Below is a small trained network, with its code and all its weights. Each question gives an input and a target symbol and asks what happens when units are switched off, that is, made to give their printed mean instead of their output.

import numpy as np


def w(rows, s, z=0):
    codes = np.array(rows[::2]) - 128.0
    scale = np.full(codes.shape[1], s)
    scale[-1] = z or s
    return codes * scale


def f(y):
    return np.maximum(y, 0)


def softmax(a):
    e = np.exp(a - a.max(-1, keepdims=True))
    return e / e.sum(-1, keepdims=True)


def log_softmax(a):
    a = a - a.max(-1, keepdims=True)
    return a - np.log(np.exp(a).sum(-1, keepdims=True))


def net(x, mask):
    ids = ['ΔΘΛΞΣΦΨΩαβγεζηπτ'.index(c) for c in x.split()]
    T = len(ids)
    res = E[ids] + P[:T]
    u = 0
    for l in range(2):
        r = res
        for j in range(2):
            rows = slice(3 * j, 3 * j + 3)
            q, k, v = (r @ M[l][rows].T for M in (Q, K, V))
            z = softmax(np.where(np.tri(T) > 0, q @ k.T / 3**0.5, -1e9)) @ v
            o = O[l][rows]
            res = res + np.where(mask[u + j], z, o[:, -1]) @ o[:, :-1]
        u += 2
        y = f(res @ A[l][:, :-1].T + A[l][:, -1])
        res = res + np.where(mask[u : u + 4], y, B[l][:, -1]) @ B[l][:, :-1]
        u += 4
    return log_softmax(res[-1] @ U[:, :-1].T + U[:, -1])


Q, K, V, O, A, B = {}, {}, {}, {}, {}, {}
E = w([
[136,113,186],'Δ',
[115,151,119],'Θ',
[121,134,171],'Λ',
[108,119,99],'Ξ',
[106,118,100],'Σ',
[107,133,105],'Φ',
[47,239,134],'Ψ',
[154,81,149],'Ω',
[47,56,175],'α',
[102,109,67],'β',
[127,175,209],'γ',
[177,126,137],'ε',
[114,183,138],'ζ',
[14,251,101],'η',
[233,142,105],'π',
[179,112,130],'τ',
],0.022)
P = w([
[66,254,179],'0',
[207,190,173],'1',
[183,175,148],'2',
[172,141,122],'3',
[160,134,119],'4',
[183,124,115],'5',
[174,154,137],'6',
],0.0053)
Q[0] = w([
[215,122,141],'0.h0',
[82,140,166],'0.h0',
[41,216,30],'0.h0',
[100,124,161],'0.h1',
[252,109,103],'0.h1',
[92,117,141],'0.h1',
],0.013)
K[0] = w([
[181,117,155],'0.h0',
[96,191,45],'0.h0',
[8,127,180],'0.h0',
[124,65,96],'0.h1',
[175,125,88],'0.h1',
[57,71,150],'0.h1',
],0.015)
V[0] = w([
[172,153,79],'0.h0',
[191,122,40],'0.h0',
[181,83,182],'0.h0',
[206,185,94],'0.h1',
[193,150,117],'0.h1',
[158,254,26],'0.h1',
],0.0084)
O[0] = w([
[192,200,80,187],'0.h0',
[142,216,54,70],'0.h0',
[127,188,157,9],'0.h0',
[2,146,153,182],'0.h1',
[102,108,153,143],'0.h1',
[36,133,133,250],'0.h1',
],0.0092,0.0021)
A[0] = w([
[177,187,183,2],'0.n0',
[244,26,228,109],'0.n1',
[68,2,155,38],'0.n2',
[69,166,99,167],'0.n3',
],0.008,0.0045)
B[0] = w([
[41,53,128,157],'0.n0',
[122,228,55,254],'0.n1',
[173,254,210,197],'0.n2',
[232,198,133,236],'0.n3',
],0.0061,0.0065)
Q[1] = w([
[140,210,112],'1.h0',
[213,199,157],'1.h0',
[105,60,47],'1.h0',
[184,54,169],'1.h1',
[184,200,90],'1.h1',
[99,219,247],'1.h1',
],0.012)
K[1] = w([
[136,253,50],'1.h0',
[113,201,141],'1.h0',
[74,147,78],'1.h0',
[96,92,146],'1.h1',
[224,102,125],'1.h1',
[132,165,169],'1.h1',
],0.014)
V[1] = w([
[113,61,93],'1.h0',
[122,202,15],'1.h0',
[165,190,188],'1.h0',
[113,68,222],'1.h1',
[2,134,148],'1.h1',
[119,107,101],'1.h1',
],0.01)
O[1] = w([
[133,159,224,9],'1.h0',
[108,145,2,252],'1.h0',
[91,15,183,240],'1.h0',
[13,159,202,26],'1.h1',
[127,172,143,89],'1.h1',
[59,181,176,91],'1.h1',
],0.0077,0.011)
A[1] = w([
[97,179,123,2],'1.n0',
[126,50,45,192],'1.n1',
[115,2,224,101],'1.n2',
[245,148,95,48],'1.n3',
],0.0099,0.005)
B[1] = w([
[79,12,125,131],'1.n0',
[140,169,171,252],'1.n1',
[130,64,130,147],'1.n2',
[88,109,160,204],'1.n3',
],0.011,0.024)
U = w([
[79,85,118,198],'Δ',
[120,236,224,109],'Θ',
[58,75,136,139],'Λ',
[76,145,147,131],'Ξ',
[83,4,47,1],'Σ',
[91,164,155,115],'Φ',
[17,232,212,155],'Ψ',
[110,141,158,176],'Ω',
[220,109,147,121],'α',
[83,101,133,94],'β',
[85,188,255,170],'γ',
[114,180,203,183],'ε',
[80,77,63,53],'ζ',
[16,63,48,47],'η',
[107,186,79,160],'π',
[113,176,179,195],'τ',
],0.0089,0.005)

Each question gives the input, a string of symbols that net reads in full, and the target symbol t.
The units are the heads (3 rows each of Q, K, V and O) and the neurons (one row each of A and B). Each row of codes is followed by its name. A weight is (code - 128) times the scale printed after its matrix; where a second scale follows, it is the last column's (O, A, B and U).
mask holds one flag per unit, layer by layer, with each layer's heads first. A switched-off unit (its flag False) gives its mean, the last column of its rows in O or B, instead of its output. The means were averaged over made-up inputs and are rounded, as every weight is.
A unit's drop is (log p(t) with every unit on - log p(t) with that unit switched off) / (log p(t) with every unit on - log p(t) with every unit switched off).
The circuit of an input: a set's keep is (log p(t) with only the set's units on - log p(t) with every unit switched off) / (log p(t) with every unit on - log p(t) with every unit switched off). Starting from all 12 units, units are removed one at a time, each time the one whose removal leaves the highest keep (on an exact tie, the one counted first), for as long as the keep stays at least 0.8.
circuit, biggest first: the units of the circuit, biggest drop first
most important unit: the unit with the biggest drop
k most important neurons: the k neurons with the biggest drops, biggest first
k most important neurons of layer l: the k neurons of layer l with the biggest drops, biggest first
which heads matter: for each layer, one digit per head in row order, 1 if its drop is at least 0.15 and else 0, layers parted by /
input η Ω α γ Θ Λ, target α: 3 most important neurons -> (0.n1 1.n1 0.n2)
input Λ Θ π Ψ, target π: 2 most important neurons of layer 1 -> (1.n1 1.n2)
input β ζ Λ Λ Ψ α α, target α: most important neuron of layer 0 -> (0.n1)
input Ψ Φ Λ π Ω, target π: which heads matter -> 11 / 10
input α Φ π β Φ τ, target π: 2 most important neurons of layer 0 -> (0.n1 0.n3)
input β β ζ Ξ, target π: circuit, biggest first -> (1.h0 0.h0)
input γ Ψ Λ Φ, target Λ: 2 most important neurons -> (1.n1 1.n2)
input α β α ε η, target α: 2 most important neurons -> (1.n1 0.n1)
input α Θ Λ Ψ α γ, target α: which heads matter -> 01 / 01
input Ξ β Ξ η, target η: 2 most important neurons -> (1.n0 1.n1)
input γ ζ Σ, target Λ: 3 most important neurons -> (1.n2 1.n1 0.n2)
input Ψ π Ξ, target γ: circuit, biggest first -> (0.h0 1.h0)
input α ε Ψ, target α: which heads matter -> 01 / 00
input α Ξ π Ψ β π τ, target π: most important unit -> 0.h0
input Δ β α α Λ Θ Λ, target α: which heads matter -> 01 / 01
input Ω γ Ψ π ε, target π: 2 most important neurons -> (1.n1 0.n3)
input Θ Δ Ξ β α Δ α, target α: which heads matter -> 01 / 01
input α π ζ Φ, target Σ: which heads matter -> 11 / 10
input γ ζ β, target Λ: 2 most important neurons -> (1.n2 1.n1)
input Λ π Θ π η, target π: circuit, biggest first -> (1.h0)
input Ψ η Ψ π ε, target π: circuit, biggest first -> (0.h0 1.h0)
input Ψ β Φ Λ Ξ ζ Θ, target γ: circuit, biggest first -> (0.h0 1.h0)
input β Φ π β, target π: which heads matter -> 11 / 10
